[118 108 102 115] --> 118, 115

[[134 150 130 116 124 101]
 [134 132 129 137 127 135]] --> 134, 135

[151 125 149 138 127 130] --> 151, 130

[[131 155 109 120 115 151 130]
 [153 141 105 143 118 105 143]
 [105 142 140 113 134 116 142]] --> 131, 142

[[138 111 149 100]
 [120 125 114 136]] --> 138, 136

[112 124 130 128 100 141] --> 112, 141

[[122 124 131 133 134]
 [150 136 133 119 124]] --> 122, 124

[[113 139 148 114 134 119 152]
 [129 119 128 118 120 126 125]] --> 113, 125
---
152	119	131	126	112	108	102
101	145	131	153	135	124	119
yields 145

120	110	118	157	137	137	136
117	115	131	147	133	136	137
yields 115

137	106	139	141
134	116	138	141
yields 116

103	134	115	135	148	137
117	156	118	131	127	134
yields 156

133	132	132	130	129	133	127
132	98	117	102	116	124	135
yields 98

116	124	144	117
137	141	110	152
yields 141

126	125	127	129	131	127	127
108	110	115	138	156	116	110
yields 110

119	125	122	127
113	110	110	98
yields 110

134	151	119	131
126	127	130	126
yields 127

98	117	133	130	109	100	129
120	111	129	126	128	109	125
yields 111
---
[[130 125 104 132 108]
 [118 122 124 140 118]] → 104

[[131 131 127 119 129 120]
 [135 128 124 122 130 122]
 [134 111 104 122 127 155]] → 124

[[150 143 129 144 123 124 137]
 [129 130 153 149 135 125 144]
 [ 99 125 149 141 122 117 128]] → 153

[[126 142 117 148 131 119 135]
 [126 141 117 145 131 119 103]] → 117

[[129 124 129 132 128]
 [143 117 133 131 124]
 [138 151 143 141 158]] → 133

[[118 126 135 141 152 123]
 [128 137 125 104 149 107]] → 135

[[130 125 130 118 140]
 [116 133 121 141 106]
 [118 129 125 128 138]] → 121
---
[[125 128 128 155]
 [105 135 120 129]
 [111 118 138 153]] | 138

[[113 133 132 122 139]
 [105 130 136 132 135]
 [128 133 129 132 126]] | 129

[[137 123 137 131 138 122]
 [108 119 155 119 143 133]
 [129 131 115 128 121 135]] | 115

[[130 136 128 131 125]
 [128 133 128 133 125]
 [121 153 122 144 123]] | 122

[[117 130 106 115]
 [123 121 131 128]
 [124 127 118 137]] | 118

[[148 115 123 137 104 107]
 [119 115 133 137 139 124]
 [124 126 137 134 143 115]] | 137

[[119 124 125 126 130 104]
 [110 139 134 134 107 129]
 [111 118 117 142 113 125]] | 117

[[148 122 126 101 111]
 [149 136 136 107 137]
 [114 113 127 115 107]] | 127

[[122 119 155 129 136]
 [133 128 146 133 136]
 [127 135 125 121 133]] | 125
---
[[100 148 119 133]
 [128 128 128 128]
 [130 133 135 122]] ans = 133

[[118 143 129 129 132 125]
 [128 124 112 122 125 123]
 [125 150 127 125 129 128]] ans = 129

[104 126 124 127] ans = 127

[120 105 134 122] ans = 122

[[136 150 123 138 134]
 [124 134 153  99 117]] ans = 138

[124 128 149 116] ans = 116

[133 103 142 142 147 108] ans = 142

[130 107 123 157 116 122] ans = 157

[107 125 129 138 118 138] ans = 138

[[125 111 134 128 128 149]
 [126 128 129 128 101 142]
 [129 100 130 126 113 139]] ans = 128
---
Input:
[[158 111 143 110 157]
 [133 119 124 131 103]]
Output: 111

Input: [130 154 130 126 138 135]
Output: 154

Input:
[[126 126 128 127 130]
 [121 130 146 103 136]]
Output: 126

Input: [155 108 112 137 132]
Output: 108

Input: [123 124 138 154]
Output: 124

Input: [115 126 121 154 126]
Output: 126

Input: [123 152 112 133 141]
Output: 152
---
[157 139 109 111 117 114 122] -> 157, 139

[[138 158 135 108 134]
 [103 141 119 132 119]] -> 158, 141

[138 153 120 131] -> 153, 138

[156 132 128 127 130] -> 156, 132

[[147 144 152 113 144 143 126]
 [104 108 102 140 109 111 130]] -> 152, 147

[[129 155 110 135 133 140 123]
 [139 154 120 151 129 139 137]] -> 155, 154
---
[121 149 100 128  98] --> 98

[[138 118 138 111 143]
 [155 118 153 122 123]
 [142 105 139 109 145]] --> 143

[[134 136 137 110 153]
 [129 131 142 102 124]] --> 153

[131 145 153 139 155] --> 155

[[125 137 117 113 123]
 [114 153 106 113 131]] --> 123

[138 124 131 132 158] --> 158

[[110 116 115 136 116]
 [144 107 151 110 125]
 [120 128 126 140 149]] --> 116

[[119 122 137 140 103]
 [126 129 140 134 115]
 [131 132 133 120 130]] --> 103

[108 126 117 152 146] --> 146

[149 129 134 138 104] --> 104
---
[[101  98 105 143 127 128]
 [123 120 118 126 120 139]
 [105 108 135 134 123 144]] result: 105

[[133 106 102 109]
 [137 136 155 119]
 [104 143 139 113]] result: 102

[[130 129 147 122 130 103 119]
 [137 131 123 124 142 123 130]
 [126 127 134 129 133 101 115]] result: 147

[[127 126 127 127]
 [120 128 143 119]
 [152 109 111 109]] result: 127

[[131 127 128 128 127 108 129]
 [128 127 128 128 127 130 129]
 [124 127 130 129 128 156 129]] result: 128

[[130 133 119 130]
 [132 146 137 120]
 [113  99 127 133]] result: 119

[[131 127 125 127]
 [130 128 130 126]
 [119 138 105 140]] result: 125
---
[[144 107 125 141 117 141 139]
 [131 130 143 116 152 120 141]
 [106 121 134 115 115 144 136]]
144, 136

[128 121 148 149 143 146]
128, 146

[[142 121 127 107 132 105]
 [127 127 127 127 128 127]
 [128 128 128 128 128 128]]
142, 128

[[120 116 139 143 110 152]
 [143 105 136 103 135 112]]
120, 112

[103 126 137 144 133 120 119]
103, 119

[116 124 111 106 123]
116, 123
---
[[121 119 138 150 130]
 [113 124 137 141 134]] Answer: 141

[[120 124 129 119 106 138]
 [122 118 131 119 106 131]
 [127 145 122 131 135 146]] Answer: 106

[[136 137 115 136]
 [139 157 115 150]] Answer: 115

[[138 125 145 126 139 125 127]
 [131 122 131 134 127 124  99]] Answer: 124

[[127 138 148 128 121 125]
 [127 128 132 128 121 130]
 [120 138 156 128 121 125]] Answer: 121

[[113 106 124 107]
 [157 134 140 137]
 [105 105 118 100]] Answer: 140

[[114 102 139 105 148 136]
 [103  98 111 136 140 140]
 [130 127 116 116 118 138]] Answer: 140

[[140 112 155 118 132 131]
 [109 132 131 134 137 142]] Answer: 137
---
[[135 119 128 145 114]
 [156 102 146 151 121]]
135, 121

[[145 139 111 127]
 [150 145 130 121]]
145, 121

[[149 123 120 117 131]
 [100 157 133 151 145]]
149, 145

[[151 141 156 144]
 [135 151 146 152]]
151, 152

[109 113 115 122 113 129 107]
109, 107

[140 153 137 115 106 116 143]
140, 143

[143 130 154 128]
143, 128

[123 153 131 124]
123, 124
---
[120 109 104 134 136 145] gives 120, 145

[107 110 133 128 125 118 129] gives 107, 129

[134 122 102 131 122 145] gives 134, 145

[[124 125 125 127]
 [117 117 134 114]
 [123 126 151 108]] gives 124, 108

[[125 127 114 127 134 119]
 [131 134 156 107 130 137]] gives 125, 137

[ 99 140 122 147 113 133] gives 99, 133

[[111 149 129 129 136 129 128]
 [144 113 126 125 117 129 128]] gives 111, 128

[[139 114 138 133 135]
 [123 127 150 140 136]
 [137 130 112 153 136]] gives 139, 136

[146 132 120 103 112] gives 146, 112

[133 121 139 113 150] gives 133, 150
